Below are the code and all the weights of a small trained network. Each question names an input and a class and asks about switching units off, where a switched-off unit gives its printed mean instead of its output.

import numpy as np


def w(rows, s, z=0):
    codes = np.array(rows[::2]) - 128.0
    scale = np.full(codes.shape[1], s)
    scale[-1] = z or s
    return codes * scale


def norm(h):
    return h / np.sqrt((h * h).mean(-1, keepdims=True) + 1e-5)


def f(y):
    return np.maximum(y, 0)


def log_softmax(a):
    a = a - a.max(-1, keepdims=True)
    return a - np.log(np.exp(a).sum(-1, keepdims=True))


def net(x, mask):
    res = np.array(x, float).reshape(1, 2) / 4 @ E
    u = 0
    for l in range(3):
        y = f(norm(res) @ A[l][:, :-1].T + A[l][:, -1])
        res = res + np.where(mask[u : u + 9], y, B[l][:, -1]) @ B[l][:, :-1]
        u += 9
    return log_softmax(norm(res)[-1] @ U[:, :-1].T + U[:, -1])


A, B = {}, {}
E = w([
[233,96,106,189,122,116],'x0',
[94,118,180,140,254,87],'x1',
],0.0084)
A[0] = w([
[88,148,94,101,140,124,59],'0.n1',
[97,85,174,115,130,146,158],'0.n2',
[144,143,141,82,108,253,159],'0.n3',
[49,148,102,59,138,134,100],'0.n4',
[144,166,93,163,118,171,68],'0.n5',
[135,151,123,112,47,87,2],'0.n6',
[163,134,119,100,66,137,165],'0.n7',
[255,86,100,170,134,176,17],'0.n8',
[118,112,112,95,185,126,149],'0.n9',
],0.0073,0.0021)
B[0] = w([
[78,98,211,153,179,151,171],'0.n1',
[171,135,149,176,96,168,179],'0.n2',
[105,105,142,131,198,47,225],'0.n3',
[254,165,134,51,127,206,253],'0.n4',
[65,82,106,85,141,104,163],'0.n5',
[151,115,64,102,161,74,187],'0.n6',
[91,53,173,149,176,126,227],'0.n7',
[198,200,122,152,148,175,254],'0.n8',
[147,98,125,164,77,65,190],'0.n9',
],0.0057,0.0047)
A[1] = w([
[48,93,164,110,175,153,173],'1.n1',
[185,96,234,130,188,39,174],'1.n2',
[38,172,174,82,123,112,180],'1.n3',
[168,112,76,89,3,58,55],'1.n4',
[139,193,95,133,171,209,117],'1.n5',
[134,195,12,153,183,124,143],'1.n6',
[200,120,136,177,134,178,159],'1.n7',
[163,170,196,150,194,137,61],'1.n8',
[133,79,107,113,35,198,253],'1.n9',
],0.0072,0.002)
B[1] = w([
[179,120,140,199,79,123,204],'1.n1',
[102,99,62,87,72,136,254],'1.n2',
[119,195,99,199,67,120,212],'1.n3',
[116,170,64,170,73,34,190],'1.n4',
[121,77,192,128,124,206,174],'1.n5',
[99,197,91,50,65,158,167],'1.n6',
[49,46,223,70,139,130,216],'1.n7',
[123,110,26,151,182,96,218],'1.n8',
[1,172,112,192,238,11,214],'1.n9',
],0.0055,0.0063)
A[2] = w([
[236,18,115,189,195,100,1],'2.n1',
[63,134,54,199,175,49,96],'2.n2',
[89,99,110,2,35,126,71],'2.n3',
[117,83,157,65,206,162,111],'2.n4',
[129,84,140,115,37,118,11],'2.n5',
[79,233,191,99,99,160,161],'2.n6',
[184,98,108,176,220,115,18],'2.n7',
[231,82,45,171,89,105,102],'2.n8',
[32,119,104,46,71,186,249],'2.n9',
],0.0071,0.00087)
B[2] = w([
[134,163,191,151,88,164,223],'2.n1',
[129,87,89,116,127,45,255],'2.n2',
[142,68,160,159,248,217,162],'2.n3',
[65,105,82,157,152,51,164],'2.n4',
[55,58,60,52,151,146,140],'2.n5',
[232,138,181,205,3,182,198],'2.n6',
[119,189,71,93,17,164,185],'2.n7',
[95,160,212,114,177,171,209],'2.n8',
[139,102,120,91,172,169,192],'2.n9',
],0.0062,0.0081)
U = w([
[91,107,56,155,97,6,175],'0',
[154,168,180,167,75,221,176],'1',
[87,35,89,68,221,195,173],'2',
[153,176,107,44,175,121,7],'3',
[184,169,106,32,174,113,3],'4',
[185,133,107,75,173,119,13],'5',
[182,167,113,27,172,110,2],'6',
],0.019,0.0088)

Each question gives the input, the list of numbers given to net, and the class t.
The units are the neurons (one row each of A and B). Each row of codes is followed by its name. A weight is (code - 128) times the scale printed after its matrix; where a second scale follows, it is the last column's (A, B and U).
mask holds one flag per neuron, layer by layer. A switched-off neuron (its flag False) gives its mean, the last column of its row in B, instead of its output. The means were averaged over made-up inputs and are rounded, as every weight is.
A unit's drop is (log p(t) with every unit on - log p(t) with that unit switched off) / (log p(t) with every unit on - log p(t) with every unit switched off).
unit that matters most: the unit with the biggest drop
k most important neurons: the k neurons with the biggest drops, biggest first
k most important neurons of layer l: the k neurons of layer l with the biggest drops, biggest first
drop of u: that unit's drop, to one decimal
input [-6,4], class 1: 2 most important neurons	0.n4, 1.n9
input [3,3], class 2: most important neuron of layer 1	1.n2
input [-5,4], class 1: 3 most important neurons	0.n3, 1.n9, 0.n4
input [-1,4], class 0: 4 most important neurons	1.n8, 1.n7, 1.n6, 0.n4
input [0,3], class 2: 2 most important neurons	1.n2, 1.n9
input [3,2], class 2: 4 most important neurons of layer 1	1.n7, 1.n6, 1.n1, 1.n9
input [2,-4], class 0: 3 most important neurons	1.n9, 1.n2, 0.n4
input [7,6], class 1: 4 most important neurons	1.n9, 2.n1, 0.n3, 0.n8
input [6,4], class 1: 2 most important neurons	1.n9, 2.n1
input [-8,7], class 1: 2 most important neurons of layer 1	1.n9, 1.n3
input [-3,0], class 2: 2 most important neurons	0.n4, 2.n4
input [-3,1], class 2: 2 most important neurons of layer 2	2.n4, 2.n1
input [2,2], class 2: 2 most important neurons	1.n9, 1.n2
input [-3,-4], class 0: unit that matters most	1.n2
input [-1,-8], class 0: drop of 0.n3	0.0
input [-3,4], class 0: drop of 1.n1	0.1
input [-6,7], class 0: drop of 1.n8	0.2
